Below are the code and all the weights of a small trained network. Each question names an input and a target symbol and asks about switching units off, where a switched-off unit gives its printed mean instead of its output.

import numpy as np


def w(rows, s, z=0):
    codes = np.array(rows[::2]) - 128.0
    scale = np.full(codes.shape[1], s)
    scale[-1] = z or s
    return codes * scale


def f(y):
    return np.maximum(y, 0)


def softmax(a):
    e = np.exp(a - a.max(-1, keepdims=True))
    return e / e.sum(-1, keepdims=True)


def log_softmax(a):
    a = a - a.max(-1, keepdims=True)
    return a - np.log(np.exp(a).sum(-1, keepdims=True))


def net(x, mask):
    ids = ['ΛΨΩαβγζηθμξπστφ'.index(c) for c in x.split()]
    T = len(ids)
    res = E[ids] + P[:T]
    u = 0
    for l in range(3):
        r = res
        for j in range(3):
            rows = slice(3 * j, 3 * j + 3)
            q, k, v = (r @ M[l][rows].T for M in (Q, K, V))
            z = softmax(np.where(np.tri(T) > 0, q @ k.T / 3**0.5, -1e9)) @ v
            o = O[l][rows]
            res = res + np.where(mask[u + j], z, o[:, -1]) @ o[:, :-1]
        u += 3
        y = f(res @ A[l][:, :-1].T + A[l][:, -1])
        res = res + np.where(mask[u : u + 4], y, B[l][:, -1]) @ B[l][:, :-1]
        u += 4
    return log_softmax(res[-1] @ U[:, :-1].T + U[:, -1])


Q, K, V, O, A, B = {}, {}, {}, {}, {}, {}
E = w([
[128,105,124,133,78],'Λ',
[78,135,123,90,95],'Ψ',
[171,167,94,134,152],'Ω',
[180,152,74,94,114],'α',
[108,153,119,142,142],'β',
[182,198,166,140,215],'γ',
[169,143,124,173,138],'ζ',
[72,2,51,49,96],'η',
[134,127,105,74,73],'θ',
[91,173,70,81,154],'μ',
[226,116,129,129,112],'ξ',
[141,123,176,63,129],'π',
[112,146,85,122,87],'σ',
[226,116,125,51,99],'τ',
[130,160,96,86,184],'φ',
],0.019)
P = w([
[135,123,97,181,107],'0',
[119,211,49,146,2],'1',
[110,190,104,118,38],'2',
[114,183,117,99,72],'3',
[137,36,168,121,213],'4',
[151,93,168,142,168],'5',
[151,105,156,154,126],'6',
[147,182,79,67,69],'7',
[171,127,103,110,124],'8',
[181,111,104,102,137],'9',
[183,94,115,133,135],'10',
[177,119,83,122,127],'11',
[199,138,70,121,148],'12',
],0.01)
Q[0] = w([
[109,155,3,149,154],'L0H1',
[126,236,58,149,50],'L0H1',
[48,139,110,240,173],'L0H1',
[21,113,43,85,86],'L0H2',
[22,74,184,90,167],'L0H2',
[2,106,28,112,21],'L0H2',
[85,109,223,115,188],'L0H3',
[177,76,198,38,150],'L0H3',
[175,84,79,101,130],'L0H3',
],0.0065)
K[0] = w([
[215,84,104,166,99],'L0H1',
[146,113,180,103,196],'L0H1',
[205,203,200,161,97],'L0H1',
[78,128,123,188,105],'L0H2',
[131,117,113,163,127],'L0H2',
[88,116,2,121,111],'L0H2',
[72,129,110,85,105],'L0H3',
[145,148,101,123,59],'L0H3',
[201,97,114,78,111],'L0H3',
],0.0084)
V[0] = w([
[213,1,77,122,80],'L0H1',
[47,131,148,106,199],'L0H1',
[181,113,106,91,93],'L0H1',
[112,153,75,161,95],'L0H2',
[141,73,77,175,167],'L0H2',
[82,112,154,142,135],'L0H2',
[34,128,176,166,79],'L0H3',
[152,113,151,98,120],'L0H3',
[61,146,102,143,49],'L0H3',
],0.0078)
O[0] = w([
[96,127,255,106,202,254],'L0H1',
[57,105,47,158,218,55],'L0H1',
[96,130,173,157,199,207],'L0H1',
[191,180,176,146,175,192],'L0H2',
[182,158,98,146,136,115],'L0H2',
[137,52,97,165,132,67],'L0H2',
[175,102,45,117,156,50],'L0H3',
[146,141,158,130,158,128],'L0H3',
[152,169,55,167,73,172],'L0H3',
],0.0065,0.0043)
A[0] = w([
[253,239,190,144,42,122],'L0N1',
[158,239,132,71,52,84],'L0N2',
[63,180,183,80,137,226],'L0N3',
[152,249,180,77,39,2],'L0N4',
],0.0058,0.0029)
B[0] = w([
[21,165,155,150,166,254],'L0N1',
[3,110,184,180,156,203],'L0N2',
[243,75,174,150,125,207],'L0N3',
[41,137,75,114,115,196],'L0N4',
],0.0065,0.007)
Q[1] = w([
[70,126,67,154,143],'L1H1',
[177,75,141,163,102],'L1H1',
[183,134,67,155,154],'L1H1',
[161,157,153,132,97],'L1H2',
[255,40,94,139,150],'L1H2',
[119,153,156,112,192],'L1H2',
[180,81,144,129,91],'L1H3',
[166,119,121,247,110],'L1H3',
[133,66,145,136,82],'L1H3',
],0.0088)
K[1] = w([
[255,180,160,136,101],'L1H1',
[75,230,111,118,125],'L1H1',
[80,144,151,158,67],'L1H1',
[112,149,135,212,124],'L1H2',
[99,192,142,112,120],'L1H2',
[141,163,125,105,158],'L1H2',
[118,104,153,146,84],'L1H3',
[123,170,121,158,81],'L1H3',
[97,64,123,148,83],'L1H3',
],0.0091)
V[1] = w([
[131,105,100,250,86],'L1H1',
[87,82,119,39,28],'L1H1',
[121,81,140,80,138],'L1H1',
[93,198,117,168,111],'L1H2',
[139,162,104,131,156],'L1H2',
[184,92,157,210,80],'L1H2',
[115,107,124,186,70],'L1H3',
[134,97,151,117,106],'L1H3',
[132,100,64,110,164],'L1H3',
],0.012)
O[1] = w([
[145,145,111,63,213,110],'L1H1',
[44,89,129,181,182,134],'L1H1',
[166,60,116,191,118,108],'L1H1',
[52,162,147,83,73,253],'L1H2',
[163,120,118,89,40,130],'L1H2',
[142,131,98,2,251,66],'L1H2',
[72,178,117,65,235,123],'L1H3',
[80,165,134,99,129,99],'L1H3',
[152,117,203,204,115,24],'L1H3',
],0.008,0.0062)
A[1] = w([
[153,118,63,114,142,105],'L1N1',
[140,122,17,116,114,120],'L1N2',
[255,122,165,189,173,203],'L1N3',
[94,180,139,116,85,1],'L1N4',
],0.0097,0.0078)
B[1] = w([
[90,140,21,165,1,131],'L1N1',
[104,119,70,125,18,152],'L1N2',
[114,172,98,17,83,238],'L1N3',
[202,206,157,239,141,254],'L1N4',
],0.0066,0.0037)
Q[2] = w([
[59,231,119,12,66],'L2H1',
[195,74,152,115,154],'L2H1',
[152,104,145,74,82],'L2H1',
[161,78,63,83,207],'L2H2',
[228,129,97,147,150],'L2H2',
[35,171,156,107,70],'L2H2',
[223,109,3,162,68],'L2H3',
[33,123,142,187,58],'L2H3',
[108,215,227,51,89],'L2H3',
],0.0068)
K[2] = w([
[150,15,103,126,146],'L2H1',
[57,237,118,205,140],'L2H1',
[151,95,21,121,154],'L2H1',
[114,176,116,143,116],'L2H2',
[127,254,102,136,140],'L2H2',
[200,105,127,113,147],'L2H2',
[137,164,56,118,108],'L2H3',
[65,52,226,156,125],'L2H3',
[217,37,141,110,118],'L2H3',
],0.0088)
V[2] = w([
[234,176,177,103,151],'L2H1',
[187,126,185,150,184],'L2H1',
[111,214,57,190,135],'L2H1',
[106,130,170,232,160],'L2H2',
[141,146,66,154,134],'L2H2',
[112,244,143,181,156],'L2H2',
[255,183,174,129,169],'L2H3',
[32,117,37,208,85],'L2H3',
[132,172,103,176,51],'L2H3',
],0.0092)
O[2] = w([
[153,31,150,60,91,62],'L2H1',
[73,104,178,35,94,31],'L2H1',
[168,196,159,93,106,173],'L2H1',
[18,228,244,156,120,101],'L2H2',
[128,118,95,179,64,78],'L2H2',
[1,162,131,124,51,151],'L2H2',
[99,63,142,88,97,1],'L2H3',
[179,218,75,123,150,182],'L2H3',
[227,89,173,115,157,159],'L2H3',
],0.0067,0.0092)
A[2] = w([
[117,156,73,222,215,95],'L2N1',
[253,84,156,103,118,159],'L2N2',
[124,239,94,24,174,253],'L2N3',
[197,109,206,194,195,187],'L2N4',
],0.0061,0.0054)
B[2] = w([
[153,1,180,154,110,200],'L2N1',
[99,110,110,231,164,146],'L2N2',
[122,105,28,103,101,253],'L2N3',
[92,96,70,20,160,182],'L2N4',
],0.0082,0.016)
U = w([
[41,121,73,82,202,134],'Λ',
[113,120,70,247,142,120],'Ψ',
[170,150,171,94,33,139],'Ω',
[110,209,193,168,94,48],'α',
[202,138,69,89,98,254],'β',
[197,57,139,143,7,133],'γ',
[120,76,100,48,78,8],'ζ',
[136,123,139,184,198,105],'η',
[69,156,111,245,130,65],'θ',
[204,189,143,222,73,77],'μ',
[24,74,196,116,134,195],'ξ',
[141,7,57,181,169,99],'π',
[90,200,91,147,132,32],'σ',
[43,121,213,220,132,171],'τ',
[218,104,140,254,62,145],'φ',
],0.0061,0.0053)

Each question gives the input, a string of symbols that net reads in full, and the target symbol t.
The units are the heads (3 rows each of Q, K, V and O) and the neurons (one row each of A and B). Each row of codes is followed by its name. A weight is (code - 128) times the scale printed after its matrix; where a second scale follows, it is the last column's (O, A, B and U).
mask holds one flag per unit, layer by layer, with each layer's heads first. A switched-off unit (its flag False) gives its mean, the last column of its rows in O or B, instead of its output. The means were averaged over made-up inputs and are rounded, as every weight is.
A unit's drop is (log p(t) with every unit on - log p(t) with that unit switched off) / (log p(t) with every unit on - log p(t) with every unit switched off).
The circuit of an input: a set's keep is (log p(t) with only the set's units on - log p(t) with every unit switched off) / (log p(t) with every unit on - log p(t) with every unit switched off). Starting from the 12 units with the biggest drops (on a tie, the unit counted first), units are removed one at a time, each time the one whose removal leaves the highest keep (on an exact tie, the one counted first), for as long as the keep stays at least 0.8.
units of the circuit, in order: the units of the circuit, biggest drop first
k most important neurons: the k neurons with the biggest drops, biggest first
k most important neurons of layer l: the k neurons of layer l with the biggest drops, biggest first
input ξ φ Λ φ, target ξ: units of the circuit, in order : L2H3, L0H1
input γ τ Ω, target γ: units of the circuit, in order : L1H1, L2H3, L2H1
input β θ Λ η Ω, target π: 3 most important neurons : L2N1, L0N1, L0N2
input ζ Λ σ μ, target ζ: units of the circuit, in order : L1H1, L2H3, L2H1
input θ β η Λ, target π: 3 most important neurons of layer 2 : L2N1, L2N4, L2N3
input μ γ θ β β ζ β β, target β: units of the circuit, in order : L1H1, L2N3
input Λ φ ζ, target Λ: 2 most important neurons of layer 0 : L0N2, L0N4
input β Λ ξ Ψ Ψ η τ τ, target ξ: units of the circuit, in order : L0H1, L2H3
input β β Λ Λ, target β: 2 most important neurons of layer 1 : L1N2, L1N1
input γ γ η, target π: units of the circuit, in order : L2H2
input β φ η Λ γ Ω Λ τ π, target ξ: units of the circuit, in order : L2H3, L0H1
input π Ω φ ξ, target π: 3 most important neurons : L0N1, L1N3, L0N2
input β Ω τ ξ Λ τ Ω, target ξ: units of the circuit, in order : L2H3, L0H3, L2H1
input β η β Λ, target π: units of the circuit, in order : L2N1, L2H2, L2H1, L1H1
input γ β Ψ, target γ: units of the circuit, in order : L1H1, L2H3, L1N4
input Λ σ β β, target Λ: units of the circuit, in order : L1H2, L1H1, L1H3
input α Λ β, target α: most important neuron of layer 0 : L0N1
input π ξ μ β, target π: 2 most important neurons : L0N1, L1N3
input Ω β θ, target Ω: 2 most important neurons : L1N4, L0N1
input Λ Ω Ψ, target Λ: 2 most important neurons of layer 0 : L0N2, L0N4
input τ Λ Λ π, target τ: 2 most important neurons : L0N4, L0N1
input σ Λ Ω τ, target σ: 2 most important neurons of layer 2 : L2N3, L2N1
input Λ Λ ζ σ Ω, target Λ: 2 most important neurons of layer 2 : L2N1, L2N3
input γ Λ σ π, target γ: most important neuron : L0N4
input ξ μ Ω Ψ, target ξ: 3 most important neurons of layer 0 : L0N1, L0N2, L0N3
input α Ψ ξ Λ, target α: 3 most important neurons : L1N4, L0N1, L0N4
input β β β Ψ σ, target β: most important neuron : L0N2
input τ ξ μ, target τ: 2 most important neurons : L0N4, L0N1
input γ Λ Ψ σ, target γ: 2 most important neurons of layer 0 : L0N4, L0N2
